Below are the code and all the weights of a small trained network. Each question names an input and a target symbol and asks about switching units off, where a switched-off unit gives its printed mean instead of its output.

import numpy as np


def w(rows, s, z=0):
    codes = np.array(rows[::2]) - 128.0
    scale = np.full(codes.shape[1], s)
    scale[-1] = z or s
    return codes * scale


def norm(h):
    return h / np.sqrt((h * h).mean(-1, keepdims=True) + 1e-5)


def f(y):
    return np.maximum(y, 0)


def softmax(a):
    e = np.exp(a - a.max(-1, keepdims=True))
    return e / e.sum(-1, keepdims=True)


def log_softmax(a):
    a = a - a.max(-1, keepdims=True)
    return a - np.log(np.exp(a).sum(-1, keepdims=True))


def net(x, mask):
    ids = ['αβγδηθλμξστω'.index(c) for c in x.split()]
    T = len(ids)
    res = E[ids] + P[:T]
    r = norm(res)
    for j in range(2):
        rows = slice(3 * j, 3 * j + 3)
        q, k, v = (r @ M[0][rows].T for M in (Q, K, V))
        z = softmax(np.where(np.tri(T) > 0, q @ k.T / 3**0.5, -1e9)) @ v
        o = O[0][rows]
        res = res + np.where(mask[j], z, o[:, -1]) @ o[:, :-1]
    y = f(norm(res) @ A[0][:, :-1].T + A[0][:, -1])
    res = res + np.where(mask[2:10], y, B[0][:, -1]) @ B[0][:, :-1]
    return log_softmax(norm(res)[-1] @ U[:, :-1].T + U[:, -1])


Q, K, V, O, A, B = {}, {}, {}, {}, {}, {}
E = w([
[114,129,26],'α',
[249,135,136],'β',
[125,145,170],'γ',
[180,135,193],'δ',
[96,123,25],'η',
[74,138,145],'θ',
[134,138,35],'λ',
[74,155,172],'μ',
[97,161,174],'ξ',
[114,146,168],'σ',
[88,144,161],'τ',
[73,145,157],'ω',
],0.012)
P = w([
[15,74,3],'0',
[90,100,105],'1',
[91,91,141],'2',
[88,86,149],'3',
[94,86,163],'4',
[97,87,178],'5',
[102,88,192],'6',
[108,83,188],'7',
[107,83,199],'8',
[120,84,202],'9',
[118,79,197],'10',
],0.0061)
Q[0] = w([
[127,29,137],'h1',
[141,153,27],'h1',
[161,194,6],'h1',
[114,103,130],'h2',
[65,115,120],'h2',
[85,120,136],'h2',
],0.011)
K[0] = w([
[120,79,105],'h1',
[120,233,139],'h1',
[141,247,142],'h1',
[92,90,59],'h2',
[81,110,170],'h2',
[95,176,127],'h2',
],0.012)
V[0] = w([
[175,78,96],'h1',
[131,62,135],'h1',
[139,69,145],'h1',
[86,2,135],'h2',
[95,108,207],'h2',
[136,87,180],'h2',
],0.0086)
O[0] = w([
[68,41,184,118],'h1',
[33,130,172,190],'h1',
[67,2,103,177],'h1',
[25,94,45,228],'h2',
[171,107,82,254],'h2',
[129,63,103,199],'h2',
],0.0054,0.0046)
A[0] = w([
[210,118,155,163],'n1',
[66,68,33,115],'n2',
[163,175,200,93],'n3',
[27,64,177,184],'n4',
[78,203,213,255],'n5',
[127,129,141,162],'n6',
[229,118,1,228],'n7',
[187,46,104,137],'n8',
],0.0074,0.0024)
B[0] = w([
[83,191,87,160],'n1',
[154,142,133,184],'n2',
[139,108,70,146],'n3',
[197,157,94,254],'n4',
[137,100,1,185],'n5',
[112,116,73,143],'n6',
[44,94,49,150],'n7',
[131,132,165,162],'n8',
],0.0079,0.0084)
U = w([
[81,101,49,213],'α',
[200,53,119,236],'β',
[152,174,105,181],'γ',
[49,5,153,148],'δ',
[128,134,132,48],'η',
[138,140,122,4],'θ',
[130,135,131,19],'λ',
[124,130,138,40],'μ',
[131,147,125,81],'ξ',
[142,164,109,115],'σ',
[135,162,131,125],'τ',
[131,157,138,110],'ω',
],0.011,0.0034)

Each question gives the input, a string of symbols that net reads in full, and the target symbol t.
The units are the heads (3 rows each of Q, K, V and O) and the neurons (one row each of A and B). Each row of codes is followed by its name. A weight is (code - 128) times the scale printed after its matrix; where a second scale follows, it is the last column's (O, A, B and U).
mask holds one flag per unit, heads first, then neurons. A switched-off unit (its flag False) gives its mean, the last column of its rows in O or B, instead of its output. The means were averaged over made-up inputs and are rounded, as every weight is.
A unit's drop is (log p(t) with every unit on - log p(t) with that unit switched off) / (log p(t) with every unit on - log p(t) with every unit switched off).
The circuit of an input: a set's keep is (log p(t) with only the set's units on - log p(t) with every unit switched off) / (log p(t) with every unit on - log p(t) with every unit switched off). Starting from all 10 units, units are removed one at a time, each time the one whose removal leaves the highest keep (on an exact tie, the one counted first), for as long as the keep stays at least 0.8.
circuit, biggest first: the units of the circuit, biggest drop first
top k neurons: the k neurons with the biggest drops, biggest first
heads that matter: for each layer, one digit per head in row order, 1 if its drop is at least 0.15 and else 0, layers parted by /
drop when u is switched off: that unit's drop, to one decimal
input δ ω ξ β, target α: circuit, biggest first : n7; n4
input β δ σ δ δ σ, target β: top neuron : n4
input β ξ δ γ λ β β σ, target β: heads that matter : 10
input θ σ β, target α: top 3 neurons : n7; n4; n1
input β γ δ σ μ γ, target β: heads that matter : 11
input δ δ δ, target δ: heads that matter : 10
input δ δ δ β, target δ: top 4 neurons : n4; n7; n5; n8
input ξ τ ξ δ, target α: drop when n7 is switched off : 0.3
input δ ω γ σ, target δ: drop when h1 is switched off : 1.8
input δ δ β β, target δ: drop when n4 is switched off : 0.8
input ω τ σ δ, target α: heads that matter : 11
input δ δ γ σ δ σ ξ, target δ: heads that matter : 10
